Below is a small trained network, with its code and all its weights. Each question gives an input and a target symbol and asks what happens when units are switched off, that is, made to give their printed mean instead of their output.

import numpy as np


def w(rows, s, z=0):
    codes = np.array(rows[::2]) - 128.0
    scale = np.full(codes.shape[1], s)
    scale[-1] = z or s
    return codes * scale


def norm(h):
    return h / np.sqrt((h * h).mean(-1, keepdims=True) + 1e-5)


def f(y):
    return y / 2 * (1 + np.tanh(0.7978845608 * (y + 0.044715 * y**3)))


def softmax(a):
    e = np.exp(a - a.max(-1, keepdims=True))
    return e / e.sum(-1, keepdims=True)


def log_softmax(a):
    a = a - a.max(-1, keepdims=True)
    return a - np.log(np.exp(a).sum(-1, keepdims=True))


def net(x, mask):
    ids = ['ΓΛΞΠΣΨαβδεζηθμτω'.index(c) for c in x.split()]
    T = len(ids)
    res = E[ids] + P[:T]
    r = norm(res)
    for j in range(2):
        rows = slice(4 * j, 4 * j + 4)
        q, k, v = (r @ M[0][rows].T for M in (Q, K, V))
        z = softmax(np.where(np.tri(T) > 0, q @ k.T / 4**0.5, -1e9)) @ v
        o = O[0][rows]
        res = res + np.where(mask[j], z, o[:, -1]) @ o[:, :-1]
    y = f(norm(res) @ A[0][:, :-1].T + A[0][:, -1])
    res = res + np.where(mask[2:6], y, B[0][:, -1]) @ B[0][:, :-1]
    return log_softmax(norm(res)[-1] @ U[:, :-1].T + U[:, -1])


Q, K, V, O, A, B = {}, {}, {}, {}, {}, {}
E = w([
[69,157,251],'Γ',
[94,162,132],'Λ',
[161,80,159],'Ξ',
[115,75,115],'Π',
[86,110,118],'Σ',
[91,164,134],'Ψ',
[92,164,133],'α',
[125,75,114],'β',
[161,80,159],'δ',
[132,120,103],'ε',
[93,164,133],'ζ',
[134,72,112],'η',
[170,101,105],'θ',
[94,163,132],'μ',
[102,136,219],'τ',
[98,143,114],'ω',
],0.018)
P = w([
[70,187,252],'0',
[88,139,235],'1',
[96,135,218],'2',
[93,124,208],'3',
[82,132,195],'4',
[80,130,184],'5',
[72,132,172],'6',
[71,133,158],'7',
[60,138,146],'8',
[42,144,133],'9',
[42,140,123],'10',
[23,148,111],'11',
],0.0031)
Q[0] = w([
[104,6,155],'h1',
[71,139,160],'h1',
[177,29,68],'h1',
[92,40,106],'h1',
[37,195,60],'h2',
[253,113,181],'h2',
[122,104,145],'h2',
[5,115,58],'h2',
],0.025)
K[0] = w([
[112,151,50],'h1',
[91,158,136],'h1',
[139,73,49],'h1',
[78,110,54],'h1',
[140,138,76],'h2',
[150,146,205],'h2',
[118,116,132],'h2',
[73,104,4],'h2',
],0.026)
V[0] = w([
[8,58,141],'h1',
[154,119,126],'h1',
[94,205,225],'h1',
[144,143,192],'h1',
[87,31,104],'h2',
[211,167,143],'h2',
[135,116,96],'h2',
[152,116,133],'h2',
],0.011)
O[0] = w([
[21,1,100,254],'h1',
[161,122,122,91],'h1',
[90,162,254,255],'h1',
[162,110,194,150],'h1',
[20,199,82,193],'h2',
[248,149,124,24],'h2',
[99,150,70,118],'h2',
[154,158,122,103],'h2',
],0.0096,0.0071)
A[0] = w([
[65,252,150,74],'n1',
[6,133,160,21],'n2',
[138,200,233,255],'n3',
[72,226,192,147],'n4',
],0.013,0.0026)
B[0] = w([
[116,40,119,172],'n1',
[249,142,158,247],'n2',
[82,182,58,189],'n3',
[143,115,75,204],'n4',
],0.019,0.014)
U = w([
[116,166,130,37],'Γ',
[105,177,110,73],'Λ',
[41,60,199,19],'Ξ',
[99,99,85,68],'Π',
[249,177,14,99],'Σ',
[58,94,89,90],'Ψ',
[86,183,100,148],'α',
[122,178,131,65],'β',
[118,161,114,114],'δ',
[233,85,228,193],'ε',
[122,201,125,144],'ζ',
[40,156,218,178],'η',
[75,170,175,223],'θ',
[118,165,129,41],'μ',
[121,139,112,4],'τ',
[52,95,113,119],'ω',
],0.011,0.0034)

Each question gives the input, a string of symbols that net reads in full, and the target symbol t.
The units are the heads (4 rows each of Q, K, V and O) and the neurons (one row each of A and B). Each row of codes is followed by its name. A weight is (code - 128) times the scale printed after its matrix; where a second scale follows, it is the last column's (O, A, B and U).
mask holds one flag per unit, heads first, then neurons. A switched-off unit (its flag False) gives its mean, the last column of its rows in O or B, instead of its output. The means were averaged over made-up inputs and are rounded, as every weight is.
A unit's drop is (log p(t) with every unit on - log p(t) with that unit switched off) / (log p(t) with every unit on - log p(t) with every unit switched off).
The circuit of an input: a set's keep is (log p(t) with only the set's units on - log p(t) with every unit switched off) / (log p(t) with every unit on - log p(t) with every unit switched off). Starting from all 6 units, units are removed one at a time, each time the one whose removal leaves the highest keep (on an exact tie, the one counted first), for as long as the keep stays at least 0.8.
circuit, biggest first: the units of the circuit, biggest drop first
unit that matters most: the unit with the biggest drop
top k neurons: the k neurons with the biggest drops, biggest first
which heads matter: for each layer, one digit per head in row order, 1 if its drop is at least 0.15 and else 0, layers parted by /
drop when u is switched off: that unit's drop, to one decimal
input θ Σ ω, target ε: which heads matter => 00
input ω ω ω θ α δ Λ, target Σ: circuit, biggest first => (n2)
input α ω Λ α, target ε: top 2 neurons => (n2 n1)
input δ Σ α α ω Λ α θ Ψ, target Σ: top 2 neurons => (n2 n3)
input ζ δ β θ Ξ, target Σ: top 2 neurons => (n1 n3)
input Γ α Ψ ζ θ ω α Ψ, target ε: top 3 neurons => (n2 n1 n4)
input α Ξ Ψ ζ δ ω θ Ψ, target Σ: which heads matter => 10
input Λ ω α δ ζ α Ψ ω ζ, target ε: which heads matter => 01
input ω Ψ α Π ω ω Ψ Ξ Λ, target ε: top 3 neurons => (n2 n1 n4)
input θ ω ω β θ μ δ δ Ξ Ξ α, target Σ: top 3 neurons => (n2 n4 n3)
input μ ω ω ω θ Λ α, target Σ: which heads matter => 10
input θ Π β ω ζ, target ε: which heads matter => 00
input Γ Λ Ψ θ Ψ δ μ, target Σ: top 2 neurons => (n3 n4)
input ω ω δ ω α Ξ β θ μ, target Σ: top 3 neurons => (n2 n4 n3)
input β Γ η ω μ Ψ ω α θ Ψ δ, target Σ: top 2 neurons => (n1 n2)
input θ α Ξ, target Σ: unit that matters most => h1
input Λ Γ θ Λ, target Σ: top 2 neurons => (n3 n4)
input δ β δ η η α ω μ, target ε: top 2 neurons => (n2 n1)
input Ξ Γ δ, target η: top 2 neurons => (n2 n4)
input τ Ξ Λ Ψ ζ Λ Π ω, target ε: unit that matters most => n2
input ε ω ω ω ω α Π ω ω Ψ, target ε: drop when n2 is switched off => 0.7
input ω ω ω ω Λ, target ε: drop when n2 is switched off => 0.7
input ε Ξ ω ω η α ω δ ω ζ α α, target ε: drop when n2 is switched off => 0.7
